Below is a small trained network, with its code and all its weights. Each question gives an input and a class and asks what happens when units are switched off, that is, made to give their printed mean instead of their output.

import numpy as np


def w(rows, s, z=0):
    codes = np.array(rows[::2]) - 128.0
    scale = np.full(codes.shape[1], s)
    scale[-1] = z or s
    return codes * scale


def norm(h):
    return h / np.sqrt((h * h).mean(-1, keepdims=True) + 1e-5)


def f(y):
    return y / 2 * (1 + np.tanh(0.7978845608 * (y + 0.044715 * y**3)))


def log_softmax(a):
    a = a - a.max(-1, keepdims=True)
    return a - np.log(np.exp(a).sum(-1, keepdims=True))


def net(x, mask):
    res = np.array(x, float).reshape(1, 4) / 4 @ E
    u = 0
    for l in range(4):
        y = f(norm(res) @ A[l][:, :-1].T + A[l][:, -1])
        res = res + np.where(mask[u : u + 6], y, B[l][:, -1]) @ B[l][:, :-1]
        u += 6
    return log_softmax(norm(res)[-1] @ U[:, :-1].T + U[:, -1])


A, B = {}, {}
E = w([
[94,2,100,55,81,135,130,121,41,102,104,87],'x0',
[73,158,141,113,150,81,110,92,201,41,214,62],'x1',
[110,121,190,105,196,89,170,173,76,178,159,103],'x2',
[132,228,123,112,70,99,163,135,40,72,90,124],'x3',
],0.0075)
A[0] = w([
[19,163,164,131,173,168,84,102,110,90,148,103,14],'L0N0',
[114,74,110,53,254,209,140,129,186,134,162,161,82],'L0N1',
[120,161,181,153,84,128,88,134,154,101,139,128,250],'L0N2',
[125,108,152,183,73,146,86,145,116,154,47,143,24],'L0N3',
[97,139,70,54,140,90,143,182,97,86,110,108,203],'L0N4',
[87,102,90,177,51,89,88,134,161,69,110,193,4],'L0N5',
],0.0069,0.0021)
B[0] = w([
[16,124,85,98,144,157,142,162,119,127,103,154,177],'L0N0',
[213,51,159,92,123,183,106,108,73,52,165,218,254],'L0N1',
[125,112,183,107,140,182,177,33,147,172,146,153,195],'L0N2',
[123,124,102,60,151,130,121,160,47,186,146,243,196],'L0N3',
[199,147,184,170,114,78,117,144,77,97,165,79,230],'L0N4',
[167,118,113,77,254,96,120,81,61,150,98,116,182],'L0N5',
],0.0087,0.0041)
A[1] = w([
[123,167,155,83,168,114,169,192,156,64,191,69,252],'L1N0',
[62,59,107,102,59,165,159,158,102,175,99,48,47],'L1N1',
[152,172,49,95,65,179,3,78,167,120,57,135,23],'L1N2',
[183,56,35,95,100,74,83,146,72,69,159,111,114],'L1N3',
[131,104,143,99,109,67,152,51,198,130,161,97,243],'L1N4',
[166,106,82,107,122,167,111,137,123,191,76,162,74],'L1N5',
],0.007,0.0013)
B[1] = w([
[98,111,76,136,125,189,122,170,80,158,40,136,214],'L1N0',
[200,153,124,212,91,178,163,174,156,114,2,100,153],'L1N1',
[80,69,128,119,232,40,174,1,66,129,202,2,169],'L1N2',
[104,179,219,174,146,162,99,99,233,214,114,68,254],'L1N3',
[145,104,63,211,62,108,43,78,37,123,100,143,180],'L1N4',
[97,115,84,130,128,67,143,114,203,76,161,165,210],'L1N5',
],0.0077,0.0062)
A[2] = w([
[91,190,194,171,140,143,167,57,195,151,141,202,199],'L2N0',
[130,227,178,90,41,85,200,95,90,84,157,135,95],'L2N1',
[36,152,99,204,119,101,75,68,111,121,148,62,32],'L2N2',
[109,147,206,58,220,134,121,233,71,158,124,123,38],'L2N3',
[62,114,97,134,110,161,78,124,139,40,208,69,3],'L2N4',
[141,228,149,87,110,150,163,137,2,57,160,93,130],'L2N5',
],0.0065,0.0019)
B[2] = w([
[131,126,249,197,69,154,177,211,41,171,111,86,255],'L2N0',
[195,58,126,128,119,128,119,128,215,37,141,144,190],'L2N1',
[127,127,156,106,139,98,155,161,113,205,122,179,234],'L2N2',
[62,104,108,96,201,67,154,67,123,163,150,148,223],'L2N3',
[147,153,44,76,102,71,169,216,169,114,92,208,176],'L2N4',
[159,75,103,154,141,189,69,94,151,132,176,199,246],'L2N5',
],0.011,0.0041)
A[3] = w([
[79,142,194,147,166,151,129,113,61,170,187,168,202],'L3N0',
[93,155,91,27,75,154,148,191,86,201,112,254,112],'L3N1',
[148,131,52,71,80,38,122,172,116,151,151,163,38],'L3N2',
[161,136,75,89,247,119,206,56,69,146,113,108,182],'L3N3',
[95,71,105,84,48,153,70,148,141,155,80,27,6],'L3N4',
[102,117,149,138,181,48,159,53,103,131,106,137,169],'L3N5',
],0.0075,0.0024)
B[3] = w([
[152,99,96,63,87,113,74,35,130,94,52,31,255],'L3N0',
[137,175,8,155,11,80,159,143,243,36,76,100,219],'L3N1',
[97,100,126,195,160,182,233,195,221,187,40,101,148],'L3N2',
[1,241,111,80,79,151,105,80,177,115,234,101,216],'L3N3',
[137,163,173,249,139,202,240,204,79,171,77,104,147],'L3N4',
[42,232,68,112,135,161,25,133,118,166,108,71,202],'L3N5',
],0.0075,0.0085)
U = w([
[67,171,86,41,200,123,99,1,90,170,163,107,178],'0',
[236,52,148,132,163,196,86,91,158,32,196,253,180],'1',
[154,131,200,198,114,182,185,170,74,188,53,99,208],'2',
[93,160,50,135,68,97,174,175,198,108,48,202,165],'3',
[155,133,137,84,97,136,113,82,128,107,118,100,165],'4',
[155,167,118,94,210,64,205,200,56,83,203,155,2],'5',
[153,185,159,66,214,46,199,165,82,76,165,191,2],'6',
[166,189,138,78,215,49,158,229,73,72,179,143,2],'7',
],0.011,0.0055)

Each question gives the input, the list of numbers given to net, and the class t.
The units are the neurons (one row each of A and B). Each row of codes is followed by its name. A weight is (code - 128) times the scale printed after its matrix; where a second scale follows, it is the last column's (A, B and U).
mask holds one flag per neuron, layer by layer. A switched-off neuron (its flag False) gives its mean, the last column of its row in B, instead of its output. The means were averaged over made-up inputs and are rounded, as every weight is.
A unit's drop is (log p(t) with every unit on - log p(t) with that unit switched off) / (log p(t) with every unit on - log p(t) with every unit switched off).
The circuit of an input: a set's keep is (log p(t) with only the set's units on - log p(t) with every unit switched off) / (log p(t) with every unit on - log p(t) with every unit switched off). Starting from the 12 units with the biggest drops (on a tie, the unit counted first), units are removed one at a time, each time the one whose removal leaves the highest keep (on an exact tie, the one counted first), for as long as the keep stays at least 0.8.
circuit, biggest first: the units of the circuit, biggest drop first
top k neurons: the k neurons with the biggest drops, biggest first
k most important neurons of layer l: the k neurons of layer l with the biggest drops, biggest first
input [-6,-6,-5,3], class 2: 2 most important neurons of layer 2 : L2N0; L2N3
input [5,-2,-1,-6], class 1: circuit, biggest first : L0N1
input [1,0,7,8], class 1: top 4 neurons : L2N5; L2N1; L0N5; L0N4
input [-6,-8,6,-7], class 3: circuit, biggest first : L1N3; L3N1
input [4,-7,0,-6], class 3: top 2 neurons : L0N3; L3N1
input [-5,-3,-7,8], class 1: circuit, biggest first : L2N1; L2N5
input [7,-6,8,4], class 0: top 2 neurons : L2N3; L2N0
input [6,8,-3,8], class 1: 2 most important neurons of layer 0 : L0N4; L0N2
input [-2,-6,4,6], class 1: top 3 neurons : L2N5; L2N1; L1N0
input [-7,-4,-6,-2], class 2: top 2 neurons : L2N0; L0N2
input [-6,-1,1,-5], class 2: top 3 neurons : L2N0; L2N5; L2N1
input [7,1,0,5], class 2: top 2 neurons : L1N3; L0N1
input [-2,-8,4,-7], class 3: top 2 neurons : L3N1; L2N5
input [-1,-5,-7,1], class 0: circuit, biggest first : L1N2
input [2,2,6,-7], class 1: top 3 neurons : L0N1; L0N5; L1N2
input [8,4,-6,-5], class 2: top 3 neurons : L3N4; L2N3; L1N3
input [7,-6,-3,-4], class 2: circuit, biggest first : L1N3; L3N4
input [-6,-7,-5,-7], class 1: 2 most important neurons of layer 0 : L0N3; L0N1
input [-5,2,-5,0], class 0: 3 most important neurons of layer 1 : L1N2; L1N4; L1N3
input [-8,-5,8,3], class 0: most important neuron of layer 0 : L0N2
input [0,4,-8,7], class 0: top 2 neurons : L1N2; L0N5
input [-3,-3,-3,-3], class 4: 2 most important neurons of layer 0 : L0N3; L0N1
